Below are the code and all the weights of a small trained network. Each question names an input and a target symbol and asks about switching units off, where a switched-off unit gives its printed mean instead of its output.

import numpy as np


def w(rows, s, z=0):
    codes = np.array(rows[::2]) - 128.0
    scale = np.full(codes.shape[1], s)
    scale[-1] = z or s
    return codes * scale


def f(y):
    return np.maximum(y, 0)


def softmax(a):
    e = np.exp(a - a.max(-1, keepdims=True))
    return e / e.sum(-1, keepdims=True)


def log_softmax(a):
    a = a - a.max(-1, keepdims=True)
    return a - np.log(np.exp(a).sum(-1, keepdims=True))


def net(x, mask):
    ids = ['ΘΛΠΨαζμξω'.index(c) for c in x.split()]
    T = len(ids)
    res = E[ids] + P[:T]
    q, k, v = (res @ M[0].T for M in (Q, K, V))
    z = softmax(np.where(np.tri(T) > 0, q @ k.T / 3**0.5, -1e9)) @ v
    res = res + np.where(mask[0], z, O[0][:, -1]) @ O[0][:, :-1]
    y = f(res @ A[0][:, :-1].T + A[0][:, -1])
    res = res + np.where(mask[1:9], y, B[0][:, -1]) @ B[0][:, :-1]
    return log_softmax(res[-1] @ U[:, :-1].T + U[:, -1])


Q, K, V, O, A, B = {}, {}, {}, {}, {}, {}
E = w([
[79,137,137,71,100],'Θ',
[81,140,177,106,103],'Λ',
[207,136,175,209,132],'Π',
[95,127,149,124,168],'Ψ',
[165,136,94,222,198],'α',
[167,111,79,92,43],'ζ',
[3,137,70,248,99],'μ',
[196,80,122,94,157],'ξ',
[107,41,93,210,127],'ω',
],0.021)
P = w([
[99,103,117,102,232],'0',
[125,116,143,81,254],'1',
[185,202,101,205,16],'2',
[113,111,121,80,246],'3',
[117,161,99,100,194],'4',
[199,243,133,207,39],'5',
[97,117,119,86,244],'6',
[116,168,91,114,186],'7',
[190,215,111,225,36],'8',
[104,107,110,85,237],'9',
[116,163,109,113,160],'10',
[203,236,122,247,70],'11',
[108,105,115,77,234],'12',
],0.0082)
Q[0] = w([
[15,50,87,79,122],'head 0',
[229,72,110,39,254],'head 0',
[130,69,185,77,158],'head 0',
],0.0087)
K[0] = w([
[84,141,99,74,123],'head 0',
[117,2,149,94,70],'head 0',
[167,113,177,34,138],'head 0',
],0.011)
V[0] = w([
[97,3,141,75,25],'head 0',
[112,217,30,109,168],'head 0',
[56,113,212,112,66],'head 0',
],0.0052)
O[0] = w([
[81,73,136,108,98,29],'head 0',
[82,138,2,81,161,147],'head 0',
[41,142,138,103,66,4],'head 0',
],0.0097,0.0036)
A[0] = w([
[153,91,154,104,180,193],'neuron 0',
[125,74,175,50,204,35],'neuron 1',
[97,131,197,114,150,170],'neuron 2',
[140,107,123,9,95,207],'neuron 3',
[174,129,91,122,130,253],'neuron 4',
[152,111,129,175,87,93],'neuron 5',
[143,103,145,139,164,141],'neuron 6',
[185,179,130,143,100,160],'neuron 7',
],0.015,0.004)
B[0] = w([
[128,77,161,254,141,226],'neuron 0',
[112,231,53,40,170,188],'neuron 1',
[100,98,235,114,74,153],'neuron 2',
[59,108,77,173,38,180],'neuron 3',
[188,169,172,159,79,255],'neuron 4',
[88,179,178,29,170,203],'neuron 5',
[149,22,100,73,168,228],'neuron 6',
[78,72,100,46,122,224],'neuron 7',
],0.0099,0.0096)
U = w([
[87,102,77,67,123,54],'Θ',
[97,133,190,115,119,175],'Λ',
[186,95,197,108,68,226],'Π',
[116,124,131,12,187,167],'Ψ',
[159,154,161,221,123,77],'α',
[151,94,107,141,55,2],'ζ',
[111,190,105,194,113,130],'μ',
[183,145,37,58,153,196],'ξ',
[100,27,94,94,133,50],'ω',
],0.011,0.0051)

Each question gives the input, a string of symbols that net reads in full, and the target symbol t.
The units are the heads (3 rows each of Q, K, V and O) and the neurons (one row each of A and B). Each row of codes is followed by its name. A weight is (code - 128) times the scale printed after its matrix; where a second scale follows, it is the last column's (O, A, B and U).
mask holds one flag per unit, heads first, then neurons. A switched-off unit (its flag False) gives its mean, the last column of its rows in O or B, instead of its output. The means were averaged over made-up inputs and are rounded, as every weight is.
A unit's drop is (log p(t) with every unit on - log p(t) with that unit switched off) / (log p(t) with every unit on - log p(t) with every unit switched off).
The circuit of an input: a set's keep is (log p(t) with only the set's units on - log p(t) with every unit switched off) / (log p(t) with every unit on - log p(t) with every unit switched off). Starting from all 9 units, units are removed one at a time, each time the one whose removal leaves the highest keep (on an exact tie, the one counted first), for as long as the keep stays at least 0.8.
units of the circuit, in order: the units of the circuit, biggest drop first
most important unit: the unit with the biggest drop
k most important neurons: the k neurons with the biggest drops, biggest first
drop when u is switched off: that unit's drop, to one decimal
input α Π α Θ Ψ α Λ, target Λ: 2 most important neurons => [neuron 2; neuron 6]
input Θ ω Π, target Ψ: 3 most important neurons => [neuron 7; neuron 5; neuron 0]
input Θ Λ ω, target Λ: most important unit => neuron 5
input α α ω α, target α: 3 most important neurons => [neuron 7; neuron 0; neuron 5]
input α Π Ψ Π ω Ψ ω α ζ, target ξ: 4 most important neurons => [neuron 7; neuron 0; neuron 2; neuron 5]
input α Θ Λ, target ξ: 3 most important neurons => [neuron 0; neuron 7; neuron 2]
input ω Θ Θ Θ Θ ω α α ω Ψ ζ Ψ, target ξ: 3 most important neurons => [neuron 7; neuron 0; neuron 2]
input Λ Ψ ω Θ Π ω α Θ Π ω ω α α, target α: units of the circuit, in order => [neuron 7; neuron 0]
input ω ξ ω Θ Π ω ω ω ξ Π Π ω, target Ψ: drop when head 0 is switched off => 0.1
input α ω ω ω ω ω Θ ω α ξ ω α ζ, target ζ: drop when neuron 3 is switched off => 0.5
input ω ω Θ Ψ Θ α, target ξ: drop when neuron 7 is switched off => 0.7
input ω Ψ ω ζ ω ω α α α ξ, target ξ: drop when neuron 2 is switched off => 0.1
